In the rows, 128 means zero.
Each row is followed by its class number.
[130  97 125  93 116 118  88 147 143 133 108 150 129 142 143 135 139 127
 135 138 133 134 120 174 125  61 135 132 114 148 127 138 119 128 144 115
  99 108 124 125 131 102 142 125 121 140 114 131 122 149 114 106 141  98
 149 165 129 116 151 123 157 159 133 129 135 113 136 141 124 133 144 127
 117  91 141 140 105 148 125 133 128 146 125 118 115 113 117 107 111 120
 116 119 131 131 137 135 125 108 106 128 143 142 150  65  96 125 164 114
 130  92 117 134 130 131] -> 1
[157 141 139 150 112 107 179 104 129  80 162 141 117 153 225 126  92  99
 141  94 138 146 111 110 111 153 152 161 168 104  94 166 164 145  99 136
 132 170 144 175 102 132 138 107 125 119 148 109 143 143 174 167 111 125
  96 130 148 129  67 103 132 148 123 118 145 140  95 158 168  84 150 129
 141 132 130 129  89 162 146 131 141 144  93 166 103 128 144 134 138 130
 146 123 129 132  73 164 152 129 115  94 108 116 106 128 124 135 120 136
 116 168 121  88 122 131] -> 0
[126 138 118 102  80  32 144  68 138  70 114 170  94 179 145 126 113  46
 187  80 169 240  57 169 103 132 166 203 172  66  90 218 194 117  90 122
 166 150 168 223  34 146 183  99 118 183 124 122 108 150 186 235 104  40
  65 159 128 119  94 131 169 147 133 106 178 166  78 189 203  50 237 214
 166 116 141 140  70 138 160 126 117 194  37 169  74 146 119  98 125 102
 146 130 152  85  61 199 152 109  76  76 107 112  74 116  55 152 124  92
  79 143 115  70 105 136] -> 0
[121 120 116 123 122  91 112 134 121 105 109 124 132 119 128 151 138 135
 134 121 126 132 136 143 136 145 135 112 128 107 127 115 128 132 136 135
 120 117 123 129 125 137 119 119 113 122 117 113 136 121 107 107 121 136
 149 136 131 127 118 127 146 121 123 134 131 139 138 133 118 135 121 131
 119 127 120 145 112 138 120 121 126 105 129 124 158 124 120 115 130 125
 115 121 133 103 147 140 124 113 122 136 140 118 115 123 116 159 127 122
 121 101 128 143 146 134] -> 1
[136 127 124 119 153 118  86 135 119 145 114 151 140 114 148 114 132 145
 134 154 127 113 164 117 136 128 129 133 141 126 141 117 118 171 135 110
 119 123 113 101 125 138 130 117 137 129 114 125 126 115  89 106 120 127
 141 138 128 105 116 133 146 120 136 109 128 109 129 130  98 136 107 121
 128 128 125 128 122 130 130 119 134 146 137 139 141 126 130 125 129 116
 114 157 143 125 147 122 123 117 114 142 129 112 139 144 114 145 115 125
 131 114 127 152 124 137] -> 1
[112 106 124 106 138 126  97 146 130 173 101 153 137 126 118 140 149 138
  97 143 118 125 137 142 123  97 139 148 136 155 144 126 108 124 105  96
 131 124 101 105 135 111 130 145 123 134 110 130  99 124 125 168 151 126
 148 152 128 141 150 147 151 107 130 144  94 118 128 141 123 137 150 118
 121 130 156 113 122 136 105 135 151 142 118 144 115 112 117 122 100 114
 134 119 127 123 140 163 156 135 143 127 126 131 129 124 117 108 164 118
 132 130 135 114  79 102] -> 1
[105 125 121 121 124 112 101 120 114 123 104 133 133 128 156 137 138 121
 134 135 122 148 123 136 120 111 137 130 127 120 126 153 130 135 127 117
 129 123 134 143 106 133 135 111 127 129 124 148 116 146 112 144 140 125
 103 139 142 114 131 136 145 132 115 112 149 137 148 137 129 114 146 134
 135 153 124 130 110 149  96 183 132 144 111 140 107 128 112 137 122 128
 252 133 129 123 138 149 143 115 112 122 128 127 126 128 117 123 155 113
 135 130 131 132 128 138] -> 1
[125 110 127 113  99  92  87 134 150 119 106 167 131 143 167 149 149  90
 161 128 138 142 118 175  98 112 150 158 127 117 108 144 118 104 134 115
  95 131 114 145  88 135 128 120 133 142  92 137 107 148 129 143 130  88
 142 165 126 121 148 146 157 154 128 128 126 116 123 169 132 128 164 139
 132 112 145 110  99 128  96 127 140 147 125 115 119 111 129  98 113 116
  42 125 129 142 137 134 140  99  94 112 172 122 154 106  90 150 163 115
 115 112 131 138 143 134] -> 0
[119 108 141 130  98  95  72 154 137 132  98 150 152 128 237 126 113 129
 168 136 167 131 146 143 122 139 158 155 147  84  80 145 141 135  94 130
 119 114 143 154 104 121 124  93 132 137 115 115 104 153  89 105 108  97
 147 146 135 110  98 133 171 151 116  89 159 121 129 188 139  98 155 149
 135 103 117 108  95 132  97 117 133 179 139 116 130 112 116 107 104  97
 137 145 145 151 118 154 140  83  80 108 107 110 165 115  97 189 128  81
 113 136 123 122 167 157] -> 0
[ 87 127   4 155 146 117 124 131 119 130  80 143 147 124 109 121 155 127
 140 145 153 142 152  96 121 121 138 148 153 129 118 114 112 121 133 106
 134 151  95 136 129 127 123 123 135 159 124 126  86 125 111 112 128 127
 110 152 115 121 120 115 133 117 137 113 105 130 107 136 127 147 138 132
 136 142 133 120 141 130 144 124 121 152 124 138 113 115 123 155 128 136
 138 127 132 115 119 123 140 132 107 123 130 116 131 122 137 128 110 122
 132 172 120 115  91 131] -> 1
[133 111 135 113 108  77  99 108 136 102 116 154 153 163 214 159  95  80
 180 126 140 160 116 108 108 116 153 176 150 100 108 177 147 150 106 120
 127 126 137 169  82 136 141  85 163 143 137 135 109 148 132 147 133  83
 107 140 135 114 113 137 158 107 128 103 149 101 125 175 145  75 166 155
 160 115 128 132  82 141 125 127 118 174 104 145 111 128 106 120 109 118
 135 135 146 112 102 168 123  94  67  97  97 132 126 109  93 134 144  91
 115 167 128 111 122 143] -> 0
[121 103 132 100 121  86  55 159 149 160  90 152 143 140 185 140 106 140
 153 131 146 125 142 155 120 127 151 139 126 111 141 121   4 132 141 115
 108 134 116 131  93 149 117 119 128 142 102 121 112 149  49 108 140 137
 157 138 120 115 132 129 168 126 133 106 145 120 144 162 124 135 149 125
 105 125 119 120  87 127 118 132 120 163 156 116 127 117 113 106  88 122
 101 147 135 137 166 137 123  78  79 139 121 146 170 122 101 155 149 111
 118 115 131 154 135 154] -> 0
[128 116 126  97 102 130  85 146 135 134 121 148 117 155 137 178 141 136
 121 108 128 135  99 203 112 114 134 145 111 134 124 125 113 108 147 118
 107  97 148 140 108 155 139 133 139 125  94 115 157 127 130 136 118 104
 170 138 123 149 146 138 154 151 148 135 130 106 183 122 132 147 134 140
 108  99 122 146  72 109 146 112 104 144 140 114 109 101 130 103 113 116
 102 105 150 144 149 121  98  94 131 155 150 146 148 130  84 150 157 114
 105  90 135 135 178 137] -> 1
